Below are the code and all the weights of a small trained network. Each question names an input and a target symbol and asks about switching units off, where a switched-off unit gives its printed mean instead of its output.

import numpy as np


def w(rows, s, z=0):
    codes = np.array(rows[::2]) - 128.0
    scale = np.full(codes.shape[1], s)
    scale[-1] = z or s
    return codes * scale


def f(y):
    return np.maximum(y, 0)


def softmax(a):
    e = np.exp(a - a.max(-1, keepdims=True))
    return e / e.sum(-1, keepdims=True)


def log_softmax(a):
    a = a - a.max(-1, keepdims=True)
    return a - np.log(np.exp(a).sum(-1, keepdims=True))


def net(x, mask):
    ids = ['βγεζηθλμπσφψω'.index(c) for c in x.split()]
    T = len(ids)
    res = E[ids] + P[:T]
    r = res
    for j in range(3):
        rows = slice(2 * j, 2 * j + 2)
        q, k, v = (r @ M[0][rows].T for M in (Q, K, V))
        z = softmax(np.where(np.tri(T) > 0, q @ k.T / 2**0.5, -1e9)) @ v
        o = O[0][rows]
        res = res + np.where(mask[j], z, o[:, -1]) @ o[:, :-1]
    y = f(res @ A[0][:, :-1].T + A[0][:, -1])
    res = res + np.where(mask[3:7], y, B[0][:, -1]) @ B[0][:, :-1]
    return log_softmax(res[-1] @ U[:, :-1].T + U[:, -1])


Q, K, V, O, A, B = {}, {}, {}, {}, {}, {}
E = w([
[160,163,158,134,166],'β',
[116,171,193,13,170],'γ',
[119,96,66,5,162],'ε',
[175,126,165,92,154],'ζ',
[152,180,143,128,146],'η',
[186,173,141,176,154],'θ',
[175,114,147,184,154],'λ',
[152,178,164,175,161],'μ',
[77,176,92,48,166],'π',
[75,50,136,176,155],'σ',
[130,123,162,99,166],'φ',
[123,241,66,90,164],'ψ',
[85,144,115,248,151],'ω',
],0.021)
P = w([
[110,143,166,110,140],'0',
[138,134,169,142,104],'1',
[147,104,67,112,133],'2',
[60,146,175,111,161],'3',
[133,126,161,142,79],'4',
[150,108,59,110,146],'5',
[54,142,157,112,172],'6',
[127,124,161,135,55],'7',
[151,108,51,106,158],'8',
[51,135,136,113,184],'9',
[127,138,171,131,31],'10',
[158,112,37,99,170],'11',
[62,119,109,138,252],'12',
],0.025)
Q[0] = w([
[3,151,190,155,169],'h1',
[174,72,144,151,96],'h1',
[128,113,72,131,105],'h2',
[116,140,159,137,188],'h2',
[36,140,85,170,183],'h3',
[208,88,87,95,88],'h3',
],0.018)
K[0] = w([
[102,133,133,129,45],'h1',
[113,118,115,141,144],'h1',
[155,125,104,129,164],'h2',
[119,137,140,128,23],'h2',
[153,134,171,121,25],'h3',
[165,117,118,136,252],'h3',
],0.025)
V[0] = w([
[254,96,164,133,113],'h1',
[54,69,170,181,173],'h1',
[117,145,109,203,79],'h2',
[159,89,62,146,160],'h2',
[127,153,141,174,89],'h3',
[125,232,94,148,165],'h3',
],0.015)
O[0] = w([
[249,154,119,93,145,128],'h1',
[104,159,140,158,195,128],'h1',
[102,133,107,141,92,19],'h2',
[127,108,63,191,179,1],'h2',
[85,205,154,157,128,97],'h3',
[106,168,85,112,93,192],'h3',
],0.016,0.0054)
A[0] = w([
[149,127,238,183,67,103],'n1',
[180,98,134,106,45,245],'n2',
[41,145,148,83,255,159],'n3',
[104,149,193,26,100,82],'n4',
],0.0096,0.011)
B[0] = w([
[163,33,20,90,128,176],'n1',
[92,123,252,176,128,218],'n2',
[182,77,161,111,58,255],'n3',
[112,127,39,190,170,247],'n4',
],0.014,0.021)
U = w([
[131,171,194,122,71,99],'β',
[43,135,164,135,152,193],'γ',
[106,94,94,118,198,48],'ε',
[176,135,183,116,91,13],'ζ',
[141,160,131,136,139,222],'η',
[221,183,147,162,77,58],'θ',
[150,144,136,165,214,106],'λ',
[96,230,183,137,134,250],'μ',
[183,107,101,51,99,127],'π',
[132,105,83,169,69,53],'σ',
[64,112,196,2,170,199],'φ',
[148,161,71,134,119,164],'ψ',
[117,135,103,229,163,90],'ω',
],0.011,0.012)

Each question gives the input, a string of symbols that net reads in full, and the target symbol t.
The units are the heads (2 rows each of Q, K, V and O) and the neurons (one row each of A and B). Each row of codes is followed by its name. A weight is (code - 128) times the scale printed after its matrix; where a second scale follows, it is the last column's (O, A, B and U).
mask holds one flag per unit, heads first, then neurons. A switched-off unit (its flag False) gives its mean, the last column of its rows in O or B, instead of its output. The means were averaged over made-up inputs and are rounded, as every weight is.
A unit's drop is (log p(t) with every unit on - log p(t) with that unit switched off) / (log p(t) with every unit on - log p(t) with every unit switched off).
The circuit of an input: a set's keep is (log p(t) with only the set's units on - log p(t) with every unit switched off) / (log p(t) with every unit on - log p(t) with every unit switched off). Starting from all 7 units, units are removed one at a time, each time the one whose removal leaves the highest keep (on an exact tie, the one counted first), for as long as the keep stays at least 0.8.
circuit, biggest first: the units of the circuit, biggest drop first
most important unit: the unit with the biggest drop
top k neurons: the k neurons with the biggest drops, biggest first
heads that matter: for each layer, one digit per head in row order, 1 if its drop is at least 0.15 and else 0, layers parted by /
input ω φ γ, target γ: heads that matter -> 100
input φ φ π π θ γ θ γ η θ, target ε: heads that matter -> 111
input β ω η λ π θ ψ, target σ: circuit, biggest first -> [h1 n2 n3]
input ω ε ε ω μ β ω, target ψ: heads that matter -> 111
input η φ γ ε, target π: heads that matter -> 000
input φ γ ζ γ, target ε: heads that matter -> 010
input ζ μ φ, target φ: circuit, biggest first -> [n4 n3]
input β π μ, target μ: circuit, biggest first -> [n3 n1 n4]
input π π γ π, target σ: circuit, biggest first -> [n4 n3 h1]
input ω φ σ θ μ σ φ φ ω μ φ φ η, target π: most important unit -> h3
input φ μ ε β, target ψ: top 2 neurons -> [n4 n2]
input φ φ σ φ ε, target φ: top 2 neurons -> [n4 n1]
input γ ζ φ φ, target λ: heads that matter -> 100
input φ θ π γ φ φ φ ω π γ μ ζ, target ζ: most important unit -> n2
input φ ω φ θ σ φ φ π β φ σ, target π: top 3 neurons -> [n1 n2 n4]
input π ζ γ π π φ φ β, target γ: top 2 neurons -> [n3 n2]
input β λ φ π φ ζ π, target π: heads that matter -> 000
input σ π ε π γ π η, target ε: circuit, biggest first -> [n4 h2 n1]
input μ φ ε φ π ε ω φ, target σ: circuit, biggest first -> [h1 n1 n3]
input θ θ σ φ π π θ, target σ: circuit, biggest first -> [h1 n2]
input θ θ β θ θ π π ω φ π η, target γ: heads that matter -> 101
